Below are the code and all the weights of a small trained network. Each question names an input and a target symbol and asks about switching units off, where a switched-off unit gives its printed mean instead of its output.

import numpy as np


def w(rows, s, z=0):
    codes = np.array(rows[::2]) - 128.0
    scale = np.full(codes.shape[1], s)
    scale[-1] = z or s
    return codes * scale


def norm(h):
    return h / np.sqrt((h * h).mean(-1, keepdims=True) + 1e-5)


def f(y):
    return np.maximum(y, 0)


def softmax(a):
    e = np.exp(a - a.max(-1, keepdims=True))
    return e / e.sum(-1, keepdims=True)


def log_softmax(a):
    a = a - a.max(-1, keepdims=True)
    return a - np.log(np.exp(a).sum(-1, keepdims=True))


def net(x, mask):
    ids = ['αγδζηθλστφψω'.index(c) for c in x.split()]
    T = len(ids)
    res = E[ids] + P[:T]
    u = 0
    for l in range(3):
        q, k, v = (norm(res) @ M[l].T for M in (Q, K, V))
        z = softmax(np.where(np.tri(T) > 0, q @ k.T / 2**0.5, -1e9)) @ v
        res = res + np.where(mask[u], z, O[l][:, -1]) @ O[l][:, :-1]
        u += 1
        y = f(norm(res) @ A[l][:, :-1].T + A[l][:, -1])
        res = res + np.where(mask[u : u + 4], y, B[l][:, -1]) @ B[l][:, :-1]
        u += 4
    return log_softmax(norm(res)[-1] @ U[:, :-1].T + U[:, -1])


Q, K, V, O, A, B = {}, {}, {}, {}, {}, {}
E = w([
[124,63,252,130,122],'α',
[137,80,165,156,117],'γ',
[141,87,142,168,121],'δ',
[134,139,160,162,87],'ζ',
[102,148,81,148,91],'η',
[106,120,169,159,162],'θ',
[120,117,162,161,157],'λ',
[75,133,143,150,191],'σ',
[221,106,96,14,148],'τ',
[66,194,124,140,176],'φ',
[38,149,190,153,149],'ψ',
[119,115,120,151,92],'ω',
],0.022)
P = w([
[134,247,206,22,65],'0',
[185,188,168,92,130],'1',
[60,81,161,96,92],'2',
[59,74,156,101,101],'3',
[82,88,148,107,120],'4',
[106,97,141,118,141],'5',
[120,101,131,131,141],'6',
[154,121,134,147,141],'7',
[178,134,129,160,138],'8',
[176,134,121,166,135],'9',
[181,136,117,171,133],'10',
[172,126,103,177,130],'11',
],0.013)
Q[0] = w([
[104,254,224,134,251],'0.h0',
[26,124,240,124,166],'0.h0',
],0.005)
K[0] = w([
[208,174,101,254,151],'0.h0',
[11,188,233,139,63],'0.h0',
],0.0062)
V[0] = w([
[77,65,93,75,63],'0.h0',
[2,88,130,203,51],'0.h0',
],0.0062)
O[0] = w([
[254,155,131,164,47,180],'0.h0',
[168,224,72,145,156,253],'0.h0',
],0.0075,0.0041)
A[0] = w([
[191,19,203,240,118,235],'0.n0',
[207,32,68,112,163,4],'0.n1',
[156,46,126,176,6,206],'0.n2',
[183,182,82,131,253,62],'0.n3',
],0.0073,0.0035)
B[0] = w([
[70,188,222,161,198,246],'0.n0',
[127,248,165,81,176,141],'0.n1',
[190,170,136,120,231,254],'0.n2',
[2,74,117,61,97,158],'0.n3',
],0.0097,0.0067)
Q[1] = w([
[126,117,185,125,2],'1.h0',
[133,83,103,141,135],'1.h0',
],0.0095)
K[1] = w([
[107,109,183,254,147],'1.h0',
[81,144,87,165,177],'1.h0',
],0.009)
V[1] = w([
[164,156,254,3,217],'1.h0',
[119,64,50,200,87],'1.h0',
],0.0057)
O[1] = w([
[52,186,94,78,129,249],'1.h0',
[252,212,168,100,151,2],'1.h0',
],0.012,0.0053)
A[1] = w([
[77,161,120,145,133,163],'1.n0',
[145,68,206,169,88,4],'1.n1',
[115,123,28,33,102,107],'1.n2',
[194,81,251,119,228,144],'1.n3',
],0.011)
B[1] = w([
[114,147,129,200,156,247],'1.n0',
[118,74,119,54,129,128],'1.n1',
[146,78,152,42,184,170],'1.n2',
[9,127,76,87,109,181],'1.n3',
],0.013,0.011)
Q[2] = w([
[179,65,247,178,92],'2.h0',
[120,197,8,126,223],'2.h0',
],0.012)
K[2] = w([
[94,220,197,204,159],'2.h0',
[136,29,54,2,82],'2.h0',
],0.013)
V[2] = w([
[81,221,168,243,162],'2.h0',
[86,153,154,254,96],'2.h0',
],0.0071)
O[2] = w([
[52,157,164,31,131,91],'2.h0',
[70,178,251,168,164,2],'2.h0',
],0.011,0.0055)
A[2] = w([
[71,110,161,62,140,85],'2.n0',
[121,158,123,155,172,125],'2.n1',
[94,8,138,188,30,100],'2.n2',
[199,136,168,92,139,7],'2.n3',
],0.014,0.013)
B[2] = w([
[41,120,106,170,56,196],'2.n0',
[166,84,209,114,119,255],'2.n1',
[118,120,160,183,6,138],'2.n2',
[168,81,97,111,110,128],'2.n3',
],0.013,0.0066)
U = w([
[9,163,116,80,96,131],'α',
[120,114,180,69,230,196],'γ',
[205,178,200,128,228,139],'δ',
[232,225,171,182,90,172],'ζ',
[158,114,77,134,110,88],'η',
[139,31,170,176,100,19],'θ',
[123,54,150,171,110,2],'λ',
[113,52,108,130,86,27],'σ',
[185,82,124,61,99,197],'τ',
[106,134,80,103,116,3],'φ',
[150,117,138,185,5,68],'ψ',
[166,105,118,169,162,32],'ω',
],0.013,0.01)

Each question gives the input, a string of symbols that net reads in full, and the target symbol t.
The units are the heads (2 rows each of Q, K, V and O) and the neurons (one row each of A and B). Each row of codes is followed by its name. A weight is (code - 128) times the scale printed after its matrix; where a second scale follows, it is the last column's (O, A, B and U).
mask holds one flag per unit, layer by layer, with each layer's heads first. A switched-off unit (its flag False) gives its mean, the last column of its rows in O or B, instead of its output. The means were averaged over made-up inputs and are rounded, as every weight is.
A unit's drop is (log p(t) with every unit on - log p(t) with that unit switched off) / (log p(t) with every unit on - log p(t) with every unit switched off).
The circuit of an input: a set's keep is (log p(t) with only the set's units on - log p(t) with every unit switched off) / (log p(t) with every unit on - log p(t) with every unit switched off). Starting from the 12 units with the biggest drops (on a tie, the unit counted first), units are removed one at a time, each time the one whose removal leaves the highest keep (on an exact tie, the one counted first), for as long as the keep stays at least 0.8.
circuit, biggest first: the units of the circuit, biggest drop first
unit that matters most: the unit with the biggest drop
top k neurons: the k neurons with the biggest drops, biggest first
top k neurons in layer l: the k neurons of layer l with the biggest drops, biggest first
input η η η ω η θ η η η, target ζ: unit that matters most -> 1.h0
input σ η η τ θ ζ ψ, target ψ: top 2 neurons in layer 0 -> [0.n2; 0.n0]
input ω ω ω α α η ψ ω η, target γ: top 2 neurons in layer 0 -> [0.n3; 0.n0]
input ω η η η, target δ: top 2 neurons -> [2.n0; 1.n3]
input η γ ζ ψ δ α ω η ζ η, target δ: top 4 neurons -> [1.n3; 2.n0; 0.n3; 0.n0]
input η η φ ω ζ α, target α: top 2 neurons -> [1.n3; 2.n0]
input λ τ η ψ, target ψ: top 2 neurons in layer 0 -> [0.n0; 0.n2]
input δ γ γ ζ σ η γ η ω λ ω, target γ: circuit, biggest first -> [2.h0; 0.n2]
input λ η η ω σ ζ γ, target α: top 2 neurons -> [1.n3; 2.n0]
input λ θ θ γ ζ ω ζ, target γ: circuit, biggest first -> [1.h0; 1.n3; 0.n2]
input γ ω η δ σ η η ω, target γ: top 3 neurons in layer 2 -> [2.n0; 2.n1; 2.n2]
input η ω ω η η ω η η ω, target ζ: top 2 neurons -> [1.n2; 0.n0]
input σ τ ω ω η θ ψ γ η α, target α: top 2 neurons -> [1.n3; 0.n1]
input θ ω ζ η ψ ζ, target γ: unit that matters most -> 0.h0
input η σ λ η, target γ: top 3 neurons in layer 1 -> [1.n3; 1.n0; 1.n2]
input α η η λ η η α θ, target α: top 2 neurons -> [1.n3; 0.n0]
input δ ω ψ ω γ η η ω, target δ: top 2 neurons -> [1.n2; 2.n0]
input η η γ φ η η, target ζ: top 2 neurons in layer 0 -> [0.n2; 0.n0]
input ζ λ η α ω η θ ω δ, target α: top 2 neurons -> [1.n3; 0.n0]
input ψ ζ φ η σ δ η σ σ λ, target α: circuit, biggest first -> [1.n3]
